Here is a tiny trained network, its code and every weight. The questions are about switching its units off for an input and a class, where a switched-off unit gives its printed mean instead of its output.

import numpy as np


def w(rows, s, z=0):
    codes = np.array(rows[::2]) - 128.0
    scale = np.full(codes.shape[1], s)
    scale[-1] = z or s
    return codes * scale


def f(y):
    return np.maximum(y, 0)


def log_softmax(a):
    a = a - a.max(-1, keepdims=True)
    return a - np.log(np.exp(a).sum(-1, keepdims=True))


def net(x, mask):
    res = np.array(x, float).reshape(1, 4) / 4 @ E
    y = f(res @ A[0][:, :-1].T + A[0][:, -1])
    res = res + np.where(mask, y, B[0][:, -1]) @ B[0][:, :-1]
    return log_softmax(res[-1] @ U[:, :-1].T + U[:, -1])


A, B = {}, {}
E = w([
[64,176,52,195,176,82,169],'x0',
[69,73,105,90,166,121,154],'x1',
[54,73,197,193,32,110,134],'x2',
[76,174,250,155,183,103,113],'x3',
],0.014)
A[0] = w([
[188,175,106,150,128,102,114,121],'n0',
[217,147,110,149,80,126,120,192],'n1',
[68,71,76,156,96,103,207,160],'n2',
[175,126,153,156,92,102,115,103],'n3',
[127,149,133,149,166,85,187,143],'n4',
[71,116,132,189,152,48,136,177],'n5',
[248,199,158,91,131,183,95,181],'n6',
[162,110,194,169,43,153,143,219],'n7',
[155,180,86,107,175,106,147,105],'n8',
[120,79,43,44,86,149,164,215],'n9',
[152,185,139,134,104,77,84,171],'n10',
[183,128,184,172,143,166,156,106],'n11',
[174,114,87,72,196,146,91,225],'n12',
[123,125,130,120,195,120,151,127],'n13',
[20,170,94,121,139,77,193,199],'n14',
[129,104,178,49,65,153,58,177],'n15',
[81,160,214,138,168,65,126,253],'n16',
[100,66,146,189,86,116,176,194],'n17',
],0.012,0.0056)
B[0] = w([
[77,168,27,159,212,138,120,177],'n0',
[106,106,47,220,151,46,134,203],'n1',
[69,147,116,115,7,116,138,228],'n2',
[111,112,151,129,157,119,119,162],'n3',
[102,173,175,62,180,118,150,179],'n4',
[46,193,202,112,99,154,192,219],'n5',
[110,56,49,185,206,151,156,249],'n6',
[84,99,140,190,110,78,55,221],'n7',
[122,172,91,95,163,112,93,199],'n8',
[188,71,37,67,20,58,165,245],'n9',
[61,85,109,240,181,213,75,175],'n10',
[101,135,90,218,139,103,97,163],'n11',
[243,122,57,48,166,150,150,234],'n12',
[156,120,109,24,180,204,161,171],'n13',
[70,254,167,74,118,151,226,239],'n14',
[123,54,158,153,145,84,92,214],'n15',
[141,141,231,116,165,185,106,238],'n16',
[39,152,150,151,34,105,92,219],'n17',
],0.0087,0.018)
U = w([
[53,185,195,144,108,146,191,229],'0',
[209,10,96,81,97,101,168,65],'1',
[86,123,76,134,36,111,148,4],'2',
[92,71,158,173,116,125,38,164],'3',
[135,189,76,61,128,130,199,81],'4',
[190,111,136,61,198,194,136,130],'5',
[128,118,44,175,175,136,129,180],'6',
],0.012,0.0015)

Each question gives the input, the list of numbers given to net, and the class t.
The units are the neurons (one row each of A and B). Each row of codes is followed by its name. A weight is (code - 128) times the scale printed after its matrix; where a second scale follows, it is the last column's (A, B and U).
mask holds one flag per neuron, in row order. A switched-off neuron (its flag False) gives its mean, the last column of its row in B, instead of its output. The means were averaged over made-up inputs and are rounded, as every weight is.
A unit's drop is (log p(t) with every unit on - log p(t) with that unit switched off) / (log p(t) with every unit on - log p(t) with every unit switched off).
The circuit of an input: a set's keep is (log p(t) with only the set's units on - log p(t) with every unit switched off) / (log p(t) with every unit on - log p(t) with every unit switched off). Starting from the 12 units with the biggest drops (on a tie, the unit counted first), units are removed one at a time, each time the one whose removal leaves the highest keep (on an exact tie, the one counted first), for as long as the keep stays at least 0.8.
units of the circuit, in order: the units of the circuit, biggest drop first
k most important neurons: the k neurons with the biggest drops, biggest first
drop of u: that unit's drop, to one decimal
input [2,6,-5,7], class 5: units of the circuit, in order -> n13; n16
input [8,-7,-8,6], class 5: units of the circuit, in order -> n16; n2; n13
input [-7,-2,-5,6], class 6: units of the circuit, in order -> n6
input [6,-5,-1,-1], class 0: 3 most important neurons -> n12; n9; n6
input [0,-6,8,8], class 3: 4 most important neurons -> n7; n14; n10; n11
input [5,-4,-7,-8], class 6: 3 most important neurons -> n0; n1; n14
input [-8,-4,-3,3], class 6: 2 most important neurons -> n6; n17
input [7,0,-5,5], class 0: 4 most important neurons -> n9; n5; n16; n14
input [7,-3,2,-4], class 0: 2 most important neurons -> n14; n12
input [-2,-2,1,6], class 3: drop of n14 -> 0.3
input [-8,-3,-3,1], class 6: drop of n6 -> 0.4
input [-8,-1,5,5], class 3: drop of n1 -> 0.0
input [1,-1,-2,-6], class 1: drop of n9 -> 0.1
input [-3,0,-8,-6], class 1: units of the circuit, in order -> n9
